(in the rows, 128 means zero)
Each row of numbers belongs to one of the objects below and depends on some of the facts about them. Some rows are named. Which object is each other row?

Some objects and their rows:
[ 89 106 118 127 112 122 138 146 100 129 122 138 121 104 155 120 121 109
 123 128 139 128 123 126 152 115 122 130 120 132 124 113]: j51
[130 111 120 115 123 138 129 137 140 138 128 148 130 122 128 119 111 111
 109 134 123 134 148 118 112 158 119 114 152 136 122 118]: j652
[162 108 175 102 101 137  89 140 149 181 122 103  88  92 106 114 136 133
 118 123 114 151 135  74 125 123 161 133 112 132 157 144]: j942
[140 112 149 112 114 130 123 134 145 167 131 127 118 111 126 127 123 123
 125 124 124 135 135 104 120 117 137 135 114 140 128 123]: j288
[129 112 138 131 131 130 142 128 140 144 133 147 130 122 134 139 115 121
 126 139 140 120 132 129 109 129 131 143 128 137 114 113]: j423
[125 111 137 134 138 134 130 116 147 148 138 136 123 132 155 135 114 114
 126 149 144 120 134 127 112 106 124 144  98 136 105 122]: j718
[137  92 120 142 134 141 131 123 149 144 130 133 121 126 136 137 114 126
 126 157 160 129 137 130 115 126 145 130 116 132 105 107]: j734
[127  99 148 136 135 136 143 119 138 131 127 116 104 120 120 141 143 114
 125 157 105 110 113 123 112 124 122 117 149 148 136 109]: j655
[141  95 167 121 118 150  96 122 144 153 125  85  77 101 127 118 153 115
 118 154 104 129 118  84 129 100 134 114 116 137 154 142]: j822
[155  61 132 118 181 155 175 111 126 159 158  74 146  88 186 107 158  87
 127 171 147 111 121 145 104  52 112 127 201 130 134 121]: j261
[119 103 132 130 130 135 149 125 142 134 130 128 125 124 125 141 127 108
 128 145 117 108 120 131 109 119 115 121 144 144 119 103]: j534
[166 116 157 114 133 132 111 127 157 162 138 128  88 122 139 112 122 126
 106 137  99 149 147  87 116 144 145 124 124 150 127 131]: j520
[119 111 120 131 128 133 151 132 137 135 128 159 149 124 123 143 111 119
 128 139 150 116 134 142 106 142 122 137 144 135 112 103]: j443
[130  78 122 140 134 151 133 122 142 132 126  97 102 122 118 136 145 111
 123 170 122 117 117 124 119 114 131 100 140 142 127 103]: j110
[134  95 149 136 136 143 140 121 144 132 127 113 109 120 116 138 141 116
 126 155 108 110 115 123 106 124 122 116 148 149 130 108]: j699
[128 115 142 118 121 127 134 131 143 159 136 137 129 118 132 135 118 118
 126 127 127 129 132 118 117 115 125 139 118 141 118 120]: j964
[102 117 129 130 117 111 151 142  98 129 125 156 124 103 146 130 115 117
 121 124 130 131 124 124 143 137 132 144 137 137 132 104]: j8

How the objects are related:
razom: is of sort; trevuk: uses; klopa: is directly part of; lusus: comes just before; sibragem: points at
j101: klopa j223; lusus j586
j108: klopa j971; lusus j333
j110: razom c; klopa j996; sibragem j210
j115: razom c; klopa j807; lusus j358; sibragem j762 j358 j156
j118: klopa j420
j120: razom c; klopa j977; lusus j699; sibragem j191
j125: trevuk j699; klopa j847; lusus j549
j127: razom d; klopa j902; lusus j305; sibragem j479
j128: razom a; klopa j807; lusus j762
j130: razom e; klopa j467; lusus j559; sibragem j559
j141: trevuk j495; klopa j301
j146: razom a; trevuk j545 j166 j321; klopa j458; lusus j658
j147: razom b; klopa j520; lusus j674
j149: klopa j902
j154: razom b; trevuk j194; klopa j683; lusus j845
j155: razom b; klopa j301; lusus j141
j156: razom b; klopa j807; lusus j61; sibragem j808 j61
j157: trevuk j6 j875; klopa j454; lusus j942
j16: razom d; klopa j658; lusus j654
j160: razom d; klopa j101; lusus j892
j166: razom b; klopa j125; lusus j495; sibragem j843
j17: razom c; klopa j344
j173: trevuk j207 j128
j182: razom e; trevuk j586; klopa j405
j191: razom a; klopa j977
j194: razom b; klopa j902; lusus j479; sibragem j127
j200: razom e; klopa j817
j207: razom b; klopa j173; lusus j275; sibragem j415
j209: razom b; klopa j467; lusus j917
j210: razom e; klopa j996; lusus j734; sibragem j110
j215: razom d; klopa j251
j223: trevuk j303
j247: razom b; trevuk j101; klopa j977; lusus j120; sibragem j699 j120
j251: klopa j583
j261: razom e; klopa j118; lusus j55; sibragem j540
j272: razom a; klopa j157
j275: trevuk j895; klopa j173; lusus j325
j280: razom a; trevuk j207 j541 j306; klopa j589; lusus j534
j288: klopa j249; lusus j520
j303: razom a; klopa j455; lusus j998
j304: razom c; klopa j56; lusus j718
j305: trevuk j272; klopa j902; lusus j322
j306: razom d; klopa j790
j312: razom c; klopa j586; lusus j59
j320: razom e; trevuk j917; klopa j301; lusus j455
j321: razom b; klopa j125; lusus j867
j322: klopa j902; lusus j194
j324: razom c; klopa j847; lusus j614; sibragem j549
j325: razom a; klopa j173
j333: klopa j971; lusus j344
j335: razom d; klopa j305; lusus j386; sibragem j965
j338: razom d; klopa j225; lusus j47
j34: razom a; klopa j223; lusus j35
j344: trevuk j495; klopa j971; lusus j430
j348: razom d; klopa j249; lusus j738
j35: klopa j223; lusus j101
j352: razom c; trevuk j200; klopa j56; sibragem j304
j358: razom c; klopa j807; sibragem j128 j61
j374: razom a; klopa j683; lusus j6
j386: razom e; klopa j305; sibragem j990
j39: razom c; klopa j288
j405: klopa j467; lusus j130
j413: razom a; klopa j944; lusus j822
j415: razom b; klopa j173; lusus j207
j42: razom c; trevuk j348; klopa j458; lusus j633
j420: trevuk j155 j405 j520 j495
j423: razom a; klopa j99
j426: razom a; trevuk j847; klopa j249; lusus j288
j430: razom a; trevuk j655; klopa j971; lusus j807
j434: razom a; klopa j989; lusus j666; sibragem j51
j437: razom c; klopa j454; lusus j996; sibragem j569
j438: razom e; klopa j771; lusus j912
j443: razom d; klopa j944; lusus j788
j445: razom a; klopa j73; lusus j827
j45: razom e; klopa j944; lusus j611; sibragem j443 j413
j455: klopa j301; lusus j790
j458: trevuk j160
j47: klopa j225
j470: razom e; klopa j333
j479: razom b; klopa j902; lusus j149
j495: razom d; klopa j125; lusus j843; sibragem j843
j497: klopa j299; lusus j944
j51: razom c; trevuk j47 j55; klopa j989; lusus j434
j513: razom c; klopa j251; lusus j215
j518: klopa j964
j520: klopa j249
j522: razom c; klopa j467; lusus j73; sibragem j209 j559
j523: razom e; klopa j157; lusus j272
j529: razom b; klopa j35
j531: razom a; trevuk j614 j301; klopa j322
j534: razom a; klopa j589; sibragem j280
j535: razom a; klopa j583; lusus j251
j538: razom d; klopa j108; lusus j8
j540: razom c; klopa j118; lusus j261; sibragem j55
j541: razom d; klopa j101
j545: razom b; klopa j989
j549: razom a; klopa j847; lusus j324
j55: razom d; klopa j118; sibragem j540 j261
j550: razom b; klopa j520; sibragem j147
j559: razom c; klopa j467; lusus j209; sibragem j209 j813 j917
j56: trevuk j200 j413; klopa j112; lusus j905
j564: razom d; klopa j47; sibragem j688
j565: razom b; trevuk j734; klopa j288; lusus j795
j569: razom d; trevuk j16; klopa j454; lusus j977; sibragem j437
j586: klopa j223
j589: klopa j299; lusus j497
j59: razom c; trevuk j467 j808 j800; klopa j586; sibragem j312
j6: razom e; klopa j683; lusus j154
j61: razom c; klopa j807; lusus j794
j611: razom c; klopa j944; lusus j413
j614: razom c; klopa j847; lusus j771
j617: razom a; trevuk j875; klopa j497; sibragem j895
j62: razom a; klopa j771
j622: razom e; klopa j583; lusus j535
j627: razom e; klopa j108
j629: razom b; klopa j458; lusus j42
j633: razom c; klopa j458; lusus j146
j652: razom d; trevuk j495; klopa j275
j654: razom e; klopa j658; lusus j921; sibragem j16
j655: razom a; klopa j141; lusus j9; sibragem j924
j658: trevuk j155 j860 j589 j225; klopa j458
j666: razom c; klopa j989; lusus j545; sibragem j51
j674: razom e; klopa j520; lusus j702
j683: klopa j454; lusus j437
j688: razom b; trevuk j520; klopa j47; lusus j800; sibragem j800
j699: razom a; klopa j977; lusus j191; sibragem j191
j702: razom e; trevuk j324 j611; klopa j520; lusus j550
j712: klopa j112; lusus j56
j718: razom e; klopa j56; lusus j352
j73: klopa j467; lusus j405
j734: razom c; klopa j996; lusus j110
j737: razom a; klopa j989; lusus j51
j738: razom c; klopa j249; lusus j426
j751: razom a; klopa j108; lusus j627
j761: razom b; klopa j288; lusus j39; sibragem j565
j762: razom b; klopa j807; lusus j115; sibragem j61
j771: trevuk j905; klopa j847
j788: razom b; klopa j944; lusus j45
j790: klopa j301; lusus j155
j794: razom b; trevuk j16; klopa j807; lusus j808; sibragem j358
j795: razom e; klopa j288; lusus j761
j8: razom b; klopa j108; lusus j751
j800: razom b; klopa j47; lusus j860
j807: trevuk j788 j437; klopa j971; lusus j817
j808: razom e; klopa j807; lusus j128; sibragem j156
j813: razom a; klopa j467; lusus j522
j817: trevuk j445; klopa j971
j822: razom e; klopa j944; sibragem j45
j827: razom e; trevuk j538; klopa j73
j835: razom e; klopa j149
j843: razom d; klopa j125; lusus j321; sibragem j321
j845: razom b; klopa j683
j860: razom b; klopa j47; lusus j564; sibragem j688
j867: razom a; trevuk j633; klopa j125; sibragem j321
j875: razom a; klopa j712
j880: razom b; trevuk j845 j479; klopa j322; lusus j531
j892: razom e; trevuk j611; klopa j101; lusus j541
j895: razom a; klopa j497; lusus j617; sibragem j617
j9: razom c; trevuk j627; klopa j141; sibragem j655
j90: razom c; klopa j141; lusus j924
j902: trevuk j875 j272
j905: klopa j112
j912: razom d; klopa j771; lusus j62; sibragem j62
j917: razom b; klopa j467; sibragem j813 j522
j921: razom c; trevuk j550 j875; klopa j658; sibragem j654
j923: razom e; trevuk j718 j895; klopa j467; lusus j813; sibragem j130 j522
j924: razom d; klopa j141; lusus j655; sibragem j90
j931: razom c; klopa j518
j942: klopa j454
j944: klopa j299
j949: razom a; klopa j971; lusus j108
j965: razom a; trevuk j977; klopa j305; lusus j335
j976: razom c; klopa j99; lusus j423; sibragem j423
j977: klopa j454; lusus j683
j989: trevuk j924 j210; klopa j971; lusus j949
j99: klopa j420; lusus j118
j990: razom d; trevuk j324 j120; klopa j305; lusus j965; sibragem j386
j996: trevuk j423; klopa j454; lusus j157
j998: razom a; klopa j455; sibragem j303

Rows to name:
No name comes twice in this set of rows, the named rows included.
[115 116 164 107  87 122 110 151  98 151 108 127  90  74 135 112 130 121
 114 112 110 148 128  74 153 123 148 144 126 130 172 146] => j430
[146 116 137 120 138 125 133 125 155 154 147 145 114 136 147 124 112 120
 112 134 109 134 147 111 109 139 127 127 125 154 106 115] => j225
[ 95 125 137 127 126 110 158 142 105 127 134 160 133 115 157 131 112 114
 125 116 128 117 121 136 134 124 109 148 129 142 115 107] => j737
[131  79 119 149 143 147 144 113 144 129 132 109 109 129 129 143 138 113
 130 178 127 111 118 136 114 115 133 108 138 141 114  95] => j120
[129 104 127 118 115 140 125 141 138 150 125 137 135 109 108 133 120 120
 126 136 147 132 133 125 117 139 132 127 139 126 130 114] => j154
[129 114 168 123 111 116 118 150  96 140 117 133  87  82 134 115 133 136
 120 126 119 147 119  93 151 143 161 146 131 133 160 127] => j545
[162 108 137 127 139 138 119 129 145 142 130 142  97 125 131 114 118 131
 104 154 117 148 149 102 114 169 151 119 147 144 126 120] => j155
[125  93 137 134 126 140 148 127 132 128 122 113 113 113 105 139 144 112
 128 152 107 111 113 124 113 132 123 110 166 146 142 103] => j843
[111  94 145 136 118 128 128 139 100 122 117 107  79  97 146 118 144 116
 121 145 108 128 108 104 157 113 137 116 134 142 148 115] => j666
[127  95 150 130 129 147 123 116 144 140 131  92  93 119 134 130 150 105
 122 158 101 112 113 108 121  95 116 112 125 148 133 123] => j386
[165 133 149 105  89 142 103 152 155 179 121 107  97  77  94 132 141 128
 109  90 138 140 129  74 131 103 131 130 131 132 163 126] => j157

The same objects again, as new rows of numbers:
Some objects and their rows:
[110 127 109 126 139 122 123 131 138 121 131 117 126 125 141 131 133 138
 129 123 131 140 120 140 140 118 107 115 138 134 154 132 125 137 117 128
 117 131 104 128 128 150 128 125]: j42
[130 127 106 130 127 127 120 121 132 126 133 113 129 121 156 132 139 150
 114 127 126 140 127 130 147 129 104 118 123 127 154 131 121 128 133 130
 100 144 104 158 134 144 128 128]: j338
[163 127 117  95 120 119 112 122 101 126 106 136 123 125 139 127 134 137
 137 115  94 155 132 132 149 158 136 132  88 101 136 132 135 101 152  89
 109 149 139 178 141 127 116 126]: j210
[127 141 155 152 121 143 135 133 126 140 125 119 124 128 114 117 127 110
 132 140 147 110 134 126 124 110 117 143 149 142 108 139 131 140 110 122
 150 103 134 100 121 112 154 140]: j942
[147 129 120 112 122 129 122 130 119 124 112 136 126 152 122 137 127 137
 145 116  96 146 130 126 140 151 135 133 106 118 132 127 137 106 144 120
 126 131 144 145 135 134 118 123]: j924
[112 134 142 141 124 140 136 134 136 127 127 120 122 146 111 126 122 119
 126 141 141 112 133 129 106 108 122 133 152 147 115 127 128 128 112 154
 145 105 140  93 125 135 137 126]: j39
[139 138 131 136 120 134 120 123 126 133 129 113 132 110 140 122 136 127
 126 132 137 127 124 131 147 125 107 131 127 131 136 141 125 133 120 104
 118 128 109 138 128 124 146 143]: j683
[118 123 142 122 122 136 126 129 124 117 130 128 127 137 128 128 124 111
 118 136 140 111 131 129 114 127 132 123 146 126 117 124 129 116 126 141
 125 116 140 104 124 130 127 125]: j321
[129 128 106 139 134 115 129 126 148 134 141 119 142 103 156 132 127 149
 116 119 131 143 125 128 148 131 115 121 125 128 155 133 122 143 127 116
 108 147  95 164 123 135 144 123]: j125
[112 130 130 119 139 122 146 146 125 130 108 141 116 153  96 126 117 115
 172 122 111 140 131 131 119 117 147 139 136 145 116 134 141 120 121 126
 170  97 153  92 131 131 121 119]: j9
[121 119 123 130 127 127 119 130 128 120 137 127 126 116 130 127 117 123
 121 132 135 113 117 126 121 131 127 118 141 123 133 125 122 125 117 145
 130 128 120 122 130 136 124 134]: j529
[130 133 132 147 127 131 135 123 137 135 136 125 136 127 132 130 129 127
 122 130 143 123 130 120 131 123 114 132 139 134 134 134 128 140 130 128
 126 127 116 134 117 124 142 127]: j497
[132 112 144 180 134 134  57 136 113 112  85 142 140 154  69  82 165 160
 165  87  95 198  61 138  84 116 251 135 146 119 120 158 127 115 140 128
  98  97 199 105 129 139 137 103]: j559
[139 132 114 131 119 137 118 119 135 126 134 111 136 122 150 135 138 160
  98 120 129 131 135 144 135 136 108 115 103 118 141 118 118 127 132 132
  88 150 116 150 137 142 132 133]: j538
[143 127  96 103 131 121 113 128 132 116 126 131 133 134 137 137 131 150
 143 110  96 152 117 136 152 149 129 120 104 121 153 126 131 112 135 111
 115 138 122 157 138 147 115 125]: j976
[117 132 158 123 124 146 127 126 123 119 128 126 117 124 114 117 125 100
 119 144 148  98 135 131 105 115 138 133 149 135 101 124 132 123 109 137
 134 117 145  94 121 115 137 132]: j272
[123 117 111 110 136 122 118 113 136 114 148 122 136 102 148 129 144 139
 107 128 137 129 119 147 134 136 116 106 112 117 141 120 120 139 133 126
  94 152 107 144 132 134 115 133]: j737

Which object is each row?
No name comes twice in this set of rows, the named rows included.
[138 117 146 163 137 120  87 131  98 128  84 142 128 137  90  92 154 147
 155 102  99 182  93 124  91 124 223 141 133 117 114 145 128 121 154 116
 100 121 180 136 129 120 129 103] => j130
[122 132 131 126 119 143 109 123 125 121 128 116 123 138 132 126 142 123
 121 131 134 117 121 133 141 124 101 119 136 127 140 135 127 120 119 128
 117 122 129 116 133 139 131 141] => j734
[124 114 120 129 135 125  92 114 133 110 137 129 134 108 140 115 151 139
 112 125 130 146  98 134 124 129 154 113 135 122 141 133 118 131 134 130
  90 145 120 146 126 139 126 120] => j813
[133 126 140 143 121 133 130 130 115 137 128 121 122 119 132 130 133 132
 105 134 139 107 137 120 117 131 120 129 120 113 122 119 119 136 132 144
 116 148 131 134 135 117 124 136] => j200
[148 127  93 106 137 109 129 133 125 126 114 135 132 133 130 136 125 154
 157 116  83 167 124 134 152 144 143 128  95 125 147 134 134 112 141 101
 127 132 126 168 145 145 113 118] => j990
[132 128 132 157 132 128 136 129 132 145 138 123 138 120 128 127 135 138
 121 116 143 121 128 138 128 128 112 122 111 116 122 126 122 153 127 135
 133 135 123 118 128 121 127 146] => j971
[113 123 137 122 137 132 135 122 130 123 142 129 126 117 122 122 135 119
 115 138 150 115 132 138 106 119 134 122 128 128 110 118 123 137 122 141
 128 127 130 108 126 119 122 131] => j751
[109 132 160 144 126 135 144 129 108 141 119 125 114 140 119 123 142 110
 117 134 159 108 151 122 105 109 116 134 140 126 104 123 126 136 135 144
 133 124 146  94 122 102 128 128] => j627
[125 128 146 115 122 134 133 134 121 121 118 147 122 147 101 126 113 107
 142 130 122 120 136 129 111 130 159 139 135 125 104 117 137 105 131 135
 152 105 163  95 122 117 126 120] => j550
[133 120 107 133 117 129 104 108 122 122 137 115 133 136 154 138 159 134
 122 134 126 134 111 119 151 134  84 114 133 120 159 142 124 122 152 130
 102 140 112 157 139 138 110 137] => j160
[130 134 124 149 131 126 142 127 145 137 138 123 141 118 132 128 127 135
 125 135 136 129 131 124 132 119 121 133 134 139 127 135 127 148 122 124
 134 123 111 136 124 128 142 130] => j56
[117 130 150 148 133 127 156 137 126 143 121 120 120 118 112 120 117 120
 123 152 145 113 148 114  94 100 140 144 154 145  99 125 124 140 118 142
 148 115 135 119 124 124 140 116] => j827

The same objects again, as new rows of numbers:
Some rows with their names:
[146 129 170 106 110 155 133 126 171 144 149 134 114 131 145 110 106 139
 180 142 109 155 117 127 150 126 125 105 148 116 110 138]: j423
[127 123 171 101  93 153 112 108 171 152 162 142  82 126 155  95  94 138
 185 141 114 151 119 114 132 139 124  85 137 125 121 103]: j280
[153 126 169 120 109 163 126 120 174 133 158 149 114 133 147  98 112 121
 173 151 120 144 119 141 138 133 126 115 147 108 100 143]: j944
[150 128 168 114 117 168 127 113 163 129 160 144 112 132 147  91 111 122
 172 145 117 144 118 138 137 128 124 110 145 116 101 133]: j118
[104 115 195  91 110 134  70 118 154 154 131 126 130 136 124 138 118 187
 163 140 144 156 143 130  84 126  88 179 147  95 150 136]: j55
[ 85 127 159  84  99 158  98 134 146 149 148 113 156 143 134 129  99 176
 184 133 124 170 134 132 110 130 117 138 137 127 118  98]: j247
[ 91 135 187 117  75 151 125  85 168 122 179 159  87 121 144 131 107 189
 145 154 157 184 126 148  95 133 107 156 133 115 104 126]: j110
[143 138 171 113 102 162 129 113 159 138 158 125 109 123 143 106  93 128
 183 136 118 157 118 126 145 123 132  95 141 127 109 123]: j320
[153 126 167 117 115 161 124 117 175 130 159 149 110 132 146  94 112 116
 169 155 119 146 119 144 136 133 124 113 147 114  99 145]: j790
[154 124 168 120 117 161 127 117 176 128 159 148 111 136 144 100 115 129
 168 155 115 143 118 145 140 132 123 117 151 111  99 147]: j101
[150 117 179 117  96 141 112 116 171 148 156 151  96 126 154  87 109 104
 158 165 111 138 121 158 132 143 107 129 152 104 112 158]: j73
[150 104 188 107  84 112  95 147 193 162 128 130 118 134 148 108 106 122
 178 164  93 145 117 159 143 153 105 130 148 102 116 161]: j479
[121 118 164 101  74 145 138 124 178 154 174 149  90 128 162  95  92 147
 177 159 100 156 104 137 152 152 117  96 144 132 100 114]: j813
[144 141 186 122  93 155 144  79 168 134 181 150  60 105 152  98  95 145
 162 140 133 158 112 126 137 126 119  92 140 125 112 121]: j513
[ 80 114 171  82  90 147 105 115 156 152 162 127 121 139 144 119 101 196
 177 142 131 161 121 123 108 140 103 136 142 119 122  89]: j127
[154 122 173 125 113 158 122 123 187 125 152 153 112 140 145  99 119 121
 170 159 111 144 114 151 137 140 125 124 148 108  93 157]: j586
[105 122 191  87 142 142  52 105 159 135 146 118 118 151 111 136 106 220
 202 131 141 146 135  84  79 120  91 157 144  95 151  93]: j156

Which object is each row?
No name comes twice in this set of rows, the named rows included.
[113 121 201 107 107 108  42 140 187 147 129 129 130 151 116 142 107 173
 186 181 133 153 137 130  76 138  85 204 143  79 130 163] => j762
[ 65 138 147 128   7 138 192 141 184 119 196 172 130 139 159 120  77 156
 136 240 117 220 102 214 129 175 121 195 126 143  22 171] => j559
[ 70  94 159 103  18  96 118 185 202 162 150 149 155 158 158 128  93 153
 157 241  84 183 108 216 121 199  98 211 139 122  61 177] => j917
[105 156 190 115 117 175 113  82 142 114 165 141 111 122 120 142 115 189
 150 123 178 181 145 118  85  98 109 162 136 108 128 124] => j540
[106 132 186 119  78 149 133  88 175 119 178 159  80 129 140 128 106 192
 144 160 148 183 124 144 109 135 106 152 138 117 104 132] => j324
[128 144 216 148  92 117  70 105 221  98 151 180  75 149 122 158 116 186
 159 195 165 173 122 138  60 150  98 212 123  75 102 186] => j358
[153 112 187 134  87 125  96 131 206 137 141 166  93 134 155  97 117  97
 156 181 108 145 116 179 121 164 107 151 144  96 100 190] => j942
[ 91 117 178 112  78 133  92 133 198 136 153 154 102 145 147 136 108 171
 173 170 133 174 124 144  95 161 105 163 128 110 100 138] => j867
[122 141 194 114 122 143  85 118 176 123 145 140 127 147 105 148 108 192
 177 163 152 163 132 115  88 117 104 189 145  95 120 151] => j808
[106 140 183 106 120 162  92 107 153 125 147 131 133 137 122 145 118 184
 168 130 158 170 146 125  91 116 110 162 138 106 126 125] => j261
[ 89 109 178 100  82 133  92 130 186 139 154 141 117 145 147 133 106 187
 170 168 129 170 124 143  98 157 101 163 139 111 111 122] => j564
[162 123 196 141  86 114  84 139 208 137 148 170  94 147 146  96 102  89
 171 212 106 139 114 164 113 162 101 166 139  86  89 198] => j817
[153 115 185 129  90 132 100 127 192 138 146 159  95 132 154  92 109 102
 157 179 108 143 119 171 125 156 105 146 147  99 100 179] => j149

